Below is a small trained network, with its code and all its weights. Each question gives an input and a target symbol and asks what happens when units are switched off, that is, made to give their printed mean instead of their output.

import numpy as np


def w(rows, s, z=0):
    codes = np.array(rows[::2]) - 128.0
    scale = np.full(codes.shape[1], s)
    scale[-1] = z or s
    return codes * scale


def f(y):
    return np.maximum(y, 0)


def softmax(a):
    e = np.exp(a - a.max(-1, keepdims=True))
    return e / e.sum(-1, keepdims=True)


def log_softmax(a):
    a = a - a.max(-1, keepdims=True)
    return a - np.log(np.exp(a).sum(-1, keepdims=True))


def net(x, mask):
    ids = ['Πβγδεμτ'.index(c) for c in x.split()]
    T = len(ids)
    res = E[ids] + P[:T]
    r = res
    for j in range(3):
        rows = slice(3 * j, 3 * j + 3)
        q, k, v = (r @ M[0][rows].T for M in (Q, K, V))
        z = softmax(np.where(np.tri(T) > 0, q @ k.T / 3**0.5, -1e9)) @ v
        o = O[0][rows]
        res = res + np.where(mask[j], z, o[:, -1]) @ o[:, :-1]
    y = f(res @ A[0][:, :-1].T + A[0][:, -1])
    res = res + np.where(mask[3:11], y, B[0][:, -1]) @ B[0][:, :-1]
    return log_softmax(res[-1] @ U[:, :-1].T + U[:, -1])


Q, K, V, O, A, B = {}, {}, {}, {}, {}, {}
E = w([
[121,212,143,242],'Π',
[132,91,84,111],'β',
[58,155,148,178],'γ',
[93,185,133,2],'δ',
[226,210,161,233],'ε',
[51,41,207,94],'μ',
[140,157,173,225],'τ',
],0.0096)
P = w([
[196,2,54,210],'0',
[135,136,172,154],'1',
[107,140,172,148],'2',
[101,146,164,127],'3',
[122,139,181,113],'4',
[168,124,186,104],'5',
[201,118,205,92],'6',
],0.0066)
Q[0] = w([
[39,146,77,21],'h1',
[168,17,148,202],'h1',
[51,118,214,125],'h1',
[208,141,221,192],'h2',
[29,121,168,2],'h2',
[95,226,167,103],'h2',
[3,140,51,64],'h3',
[126,64,197,164],'h3',
[161,227,169,252],'h3',
],0.0078)
K[0] = w([
[53,204,127,173],'h1',
[155,111,122,68],'h1',
[169,82,157,74],'h1',
[167,2,40,145],'h2',
[38,169,168,51],'h2',
[124,133,114,69],'h2',
[93,210,218,126],'h3',
[86,67,102,134],'h3',
[174,29,68,108],'h3',
],0.0097)
V[0] = w([
[148,165,226,158],'h1',
[192,136,80,215],'h1',
[73,184,151,206],'h1',
[253,243,111,143],'h2',
[38,61,66,51],'h2',
[1,74,126,81],'h2',
[201,210,172,55],'h3',
[57,200,107,44],'h3',
[41,146,204,212],'h3',
],0.0075)
O[0] = w([
[189,102,227,170,186],'h1',
[82,140,103,68,189],'h1',
[245,166,115,123,169],'h1',
[11,220,105,195,121],'h2',
[122,106,70,48,57],'h2',
[229,83,85,62,82],'h2',
[1,118,171,188,54],'h3',
[90,154,89,175,4],'h3',
[232,67,64,206,179],'h3',
],0.0073,0.0047)
A[0] = w([
[174,230,115,180,22],'n1',
[108,191,110,211,23],'n2',
[61,196,21,86,1],'n3',
[122,155,155,202,12],'n4',
[143,175,166,156,31],'n5',
[141,245,254,49,153],'n6',
[183,122,90,146,29],'n7',
[79,136,74,112,48],'n8',
],0.0074,0.0057)
B[0] = w([
[146,50,77,184,194],'n1',
[95,65,93,150,182],'n2',
[177,171,164,23,131],'n3',
[103,98,61,171,178],'n4',
[160,83,187,85,169],'n5',
[57,116,44,37,254],'n6',
[143,217,126,72,141],'n7',
[223,210,171,2,130],'n8',
],0.0081,0.0073)
U = w([
[194,194,166,197,152],'Π',
[186,135,77,231,2],'β',
[62,148,225,150,163],'γ',
[67,16,83,196,26],'δ',
[230,209,115,130,96],'ε',
[74,180,26,25,124],'μ',
[157,32,254,149,199],'τ',
],0.0066,0.005)

Each question gives the input, a string of symbols that net reads in full, and the target symbol t.
The units are the heads (3 rows each of Q, K, V and O) and the neurons (one row each of A and B). Each row of codes is followed by its name. A weight is (code - 128) times the scale printed after its matrix; where a second scale follows, it is the last column's (O, A, B and U).
mask holds one flag per unit, heads first, then neurons. A switched-off unit (its flag False) gives its mean, the last column of its rows in O or B, instead of its output. The means were averaged over made-up inputs and are rounded, as every weight is.
A unit's drop is (log p(t) with every unit on - log p(t) with that unit switched off) / (log p(t) with every unit on - log p(t) with every unit switched off).
The circuit of an input: a set's keep is (log p(t) with only the set's units on - log p(t) with every unit switched off) / (log p(t) with every unit on - log p(t) with every unit switched off). Starting from all 11 units, units are removed one at a time, each time the one whose removal leaves the highest keep (on an exact tie, the one counted first), for as long as the keep stays at least 0.8.
units of the circuit, in order: the units of the circuit, biggest drop first
most important unit: the unit with the biggest drop
top k neurons: the k neurons with the biggest drops, biggest first
which heads matter: for each layer, one digit per head in row order, 1 if its drop is at least 0.15 and else 0, layers parted by /
drop of u: that unit's drop, to one decimal
input δ ε ε ε μ ε τ, target γ: most important unit => h3
input μ γ μ γ γ β, target ε: which heads matter => 011
input ε ε Π μ Π γ τ, target δ: units of the circuit, in order => h2, n4, n2, n1
input ε ε Π, target δ: units of the circuit, in order => h2, n2, n4
input μ μ μ ε τ, target ε: units of the circuit, in order => h2, h3, n7
input ε ε γ Π, target δ: units of the circuit, in order => h2, n2, n1
input τ ε ε β, target γ: which heads matter => 010
input β ε ε β, target γ: top 2 neurons => n1, n6
input ε ε ε ε ε γ, target δ: which heads matter => 010
input β Π ε, target μ: drop of h3 => 0.5
input β μ ε β ε, target μ: drop of n3 => 0.0
input β β ε τ Π, target μ: drop of n6 => 0.4
input μ μ ε, target ε: drop of n7 => 0.2
